23	45	21	-20	33	-49	-10	33	-60	-74	11	-37	-109	-68	0	-66 -> [48]
35	43	-15	67	-19	-26	50	-26	-74	-29	37	-42	-42	-52	-16	-57 -> [47]
-4	27	17	-27	36	-25	-20	26	-43	-44	0	-20	-69	-64	3	-24 -> [47]
16	0	12	-12	18	-5	-13	8	14	-9	-8	6	-7	6	-6	-25 -> [47]
10	6	6	-25	12	-19	-4	-9	-22	-57	-5	-5	-40	0	19	-42 -> [47]
-20	-2	5	-16	-14	-3	-10	-29	-10	-5	6	7	30	14	9	9 -> [48]
-33	7	8	-30	7	-34	-17	-4	-37	-23	-2	-2	-40	24	-4	-29 -> [48]
-11	-11	14	-27	-5	-11	-8	-9	-10	-8	1	-3	-11	11	12	-8 -> [48]
-18	16	9	-20	22	-38	-27	6	-51	-52	-15	-17	-40	20	0	-72 -> [47]
13	22	5	22	15	-23	16	6	-39	-29	12	-14	-33	-39	-20	2 -> [47]
